Here is a tiny trained network, its code and every weight. The questions are about switching its units off for an input and a class, where a switched-off unit gives its printed mean instead of its output.

import numpy as np


def w(rows, s, z=0):
    codes = np.array(rows[::2]) - 128.0
    scale = np.full(codes.shape[1], s)
    scale[-1] = z or s
    return codes * scale


def norm(h):
    return h / np.sqrt((h * h).mean(-1, keepdims=True) + 1e-5)


def f(y):
    return y / 2 * (1 + np.tanh(0.7978845608 * (y + 0.044715 * y**3)))


def log_softmax(a):
    a = a - a.max(-1, keepdims=True)
    return a - np.log(np.exp(a).sum(-1, keepdims=True))


def net(x, mask):
    res = np.array(x, float).reshape(1, 4) / 4 @ E
    u = 0
    for l in range(2):
        y = f(norm(res) @ A[l][:, :-1].T + A[l][:, -1])
        res = res + np.where(mask[u : u + 13], y, B[l][:, -1]) @ B[l][:, :-1]
        u += 13
    return log_softmax(norm(res)[-1] @ U[:, :-1].T + U[:, -1])


A, B = {}, {}
E = w([
[221,130,82,122,160,114,60],'x0',
[151,252,150,125,161,127,177],'x1',
[129,128,127,127,127,128,128],'x2',
[106,192,51,229,17,161,109],'x3',
],0.0016)
A[0] = w([
[157,156,101,170,104,161,102,89],'L0N1',
[128,126,139,142,125,135,129,122],'L0N2',
[133,156,179,123,180,110,148,131],'L0N3',
[99,100,188,138,124,128,156,87],'L0N4',
[120,94,130,136,127,146,109,129],'L0N5',
[32,150,102,157,34,149,175,4],'L0N6',
[103,69,168,122,108,139,133,36],'L0N7',
[115,122,112,159,111,135,95,84],'L0N8',
[118,3,150,84,153,134,118,90],'L0N9',
[143,144,124,153,112,161,125,100],'L0N10',
[76,77,80,193,69,143,65,44],'L0N11',
[47,88,221,107,159,131,185,100],'L0N12',
[155,174,107,167,104,159,140,94],'L0N13',
],0.0044,0.0017)
B[0] = w([
[64,141,80,80,98,64,138,165],'L0N1',
[125,131,132,109,142,116,127,127],'L0N2',
[190,99,85,121,92,183,156,180],'L0N3',
[99,164,73,102,108,113,141,146],'L0N4',
[91,101,108,128,132,103,117,138],'L0N5',
[170,91,254,172,214,159,63,246],'L0N6',
[58,191,92,108,137,123,95,132],'L0N7',
[147,110,132,87,93,81,180,131],'L0N8',
[38,188,93,211,122,127,49,252],'L0N9',
[101,148,110,91,126,81,122,133],'L0N10',
[219,66,125,40,71,154,191,224],'L0N11',
[99,153,15,73,11,108,146,251],'L0N12',
[40,180,75,48,159,70,120,172],'L0N13',
],0.0026,0.002)
A[1] = w([
[119,43,163,226,172,151,39,63],'L1N1',
[87,132,126,110,146,161,203,50],'L1N2',
[209,173,129,123,175,164,134,66],'L1N3',
[120,172,77,76,115,113,227,50],'L1N4',
[103,104,104,191,78,118,129,74],'L1N5',
[146,144,94,137,144,150,105,141],'L1N6',
[84,143,197,127,168,114,151,125],'L1N7',
[132,22,212,176,135,168,122,98],'L1N8',
[122,213,118,180,102,99,129,96],'L1N9',
[31,131,108,136,82,88,143,97],'L1N10',
[91,169,164,106,114,187,242,5],'L1N11',
[118,53,218,150,103,152,154,51],'L1N12',
[159,186,253,216,188,158,147,104],'L1N13',
],0.0042,0.0015)
B[1] = w([
[143,254,115,117,133,62,142,248],'L1N1',
[170,90,116,149,101,119,89,118],'L1N2',
[103,89,193,164,148,151,175,179],'L1N3',
[189,151,167,181,120,96,96,236],'L1N4',
[153,110,152,97,173,146,175,155],'L1N5',
[114,146,160,121,117,104,188,163],'L1N6',
[121,110,84,139,91,126,89,138],'L1N7',
[129,195,188,171,139,113,113,227],'L1N8',
[85,140,141,123,181,107,61,201],'L1N9',
[133,67,141,149,194,174,126,242],'L1N10',
[178,115,74,80,69,88,100,203],'L1N11',
[151,166,189,169,137,146,82,168],'L1N12',
[57,12,61,92,134,177,153,248],'L1N13',
],0.0043,0.0012)
U = w([
[36,66,89,121,130,176,102,174],'0',
[213,97,96,93,61,110,148,169],'1',
[123,212,124,131,171,77,107,196],'2',
[149,74,176,117,197,161,225,4],'3',
[128,141,248,168,96,173,104,38],'4',
],0.014,0.0015)

Each question gives the input, the list of numbers given to net, and the class t.
The units are the neurons (one row each of A and B). Each row of codes is followed by its name. A weight is (code - 128) times the scale printed after its matrix; where a second scale follows, it is the last column's (A, B and U).
mask holds one flag per neuron, layer by layer. A switched-off neuron (its flag False) gives its mean, the last column of its row in B, instead of its output. The means were averaged over made-up inputs and are rounded, as every weight is.
A unit's drop is (log p(t) with every unit on - log p(t) with that unit switched off) / (log p(t) with every unit on - log p(t) with every unit switched off).
The circuit of an input: a set's keep is (log p(t) with only the set's units on - log p(t) with every unit switched off) / (log p(t) with every unit on - log p(t) with every unit switched off). Starting from the 12 units with the biggest drops (on a tie, the unit counted first), units are removed one at a time, each time the one whose removal leaves the highest keep (on an exact tie, the one counted first), for as long as the keep stays at least 0.8.
units of the circuit, in order: the units of the circuit, biggest drop first
most important unit: the unit with the biggest drop
top k neurons: the k neurons with the biggest drops, biggest first
top k neurons in layer l: the k neurons of layer l with the biggest drops, biggest first
input [-1,-1,-3,8], class 4: top 4 neurons : (L0N6; L0N11; L0N12; L0N9)
input [-8,6,-2,6], class 0: units of the circuit, in order : (L1N13; L0N6)
input [-4,-3,-6,8], class 4: units of the circuit, in order : (L0N6)
input [8,-3,-5,-1], class 2: units of the circuit, in order : (L0N12; L1N1)
input [-7,0,-2,-8], class 0: top 3 neurons in layer 0 : (L0N9; L0N11; L0N7)
input [0,3,-4,-8], class 1: top 2 neurons in layer 0 : (L0N6; L0N12)
input [2,8,-5,0], class 3: top 3 neurons : (L0N12; L1N3; L0N9)
input [-3,8,7,2], class 0: top 2 neurons : (L1N13; L0N11)
input [7,8,2,0], class 3: top 2 neurons in layer 1 : (L1N3; L1N1)
input [4,-8,0,3], class 1: top 2 neurons in layer 0 : (L0N11; L0N6)
input [2,-6,6,0], class 2: top 2 neurons : (L0N12; L1N1)
input [8,3,1,0], class 3: top 3 neurons : (L0N9; L0N12; L1N3)
input [3,-6,-8,1], class 1: top 4 neurons : (L0N11; L0N6; L1N9; L0N8)
input [-2,-1,2,5], class 4: top 3 neurons in layer 0 : (L0N6; L0N11; L0N9)
input [3,-7,-6,8], class 1: most important unit : L0N11
input [-7,4,7,7], class 0: top 2 neurons : (L1N13; L0N6)
input [0,-3,-5,2], class 4: top 2 neurons : (L0N12; L0N11)
input [7,-8,-2,0], class 2: top 3 neurons : (L0N12; L1N1; L0N9)
input [0,-3,8,4], class 4: top 3 neurons : (L0N6; L0N12; L0N11)
input [3,-5,2,8], class 1: units of the circuit, in order : (L0N11)
input [-1,-8,-7,1], class 4: top 2 neurons : (L0N13; L0N12)
input [-1,6,-6,-2], class 1: top 2 neurons : (L0N6; L1N11)
input [1,-8,1,-3], class 2: top 4 neurons : (L1N1; L1N13; L0N13; L0N1)
input [-4,8,-7,6], class 0: top 2 neurons : (L1N13; L0N6)
input [-3,-7,8,4], class 4: top 2 neurons : (L0N11; L0N6)
input [0,7,-7,-5], class 1: top 2 neurons in layer 1 : (L1N11; L1N10)
input [1,-8,3,-1], class 2: top 3 neurons in layer 0 : (L0N12; L0N9; L0N13)
input [-2,0,-4,-8], class 0: top 2 neurons in layer 0 : (L0N9; L0N11)
input [-7,-2,6,-5], class 0: most important unit : L0N9
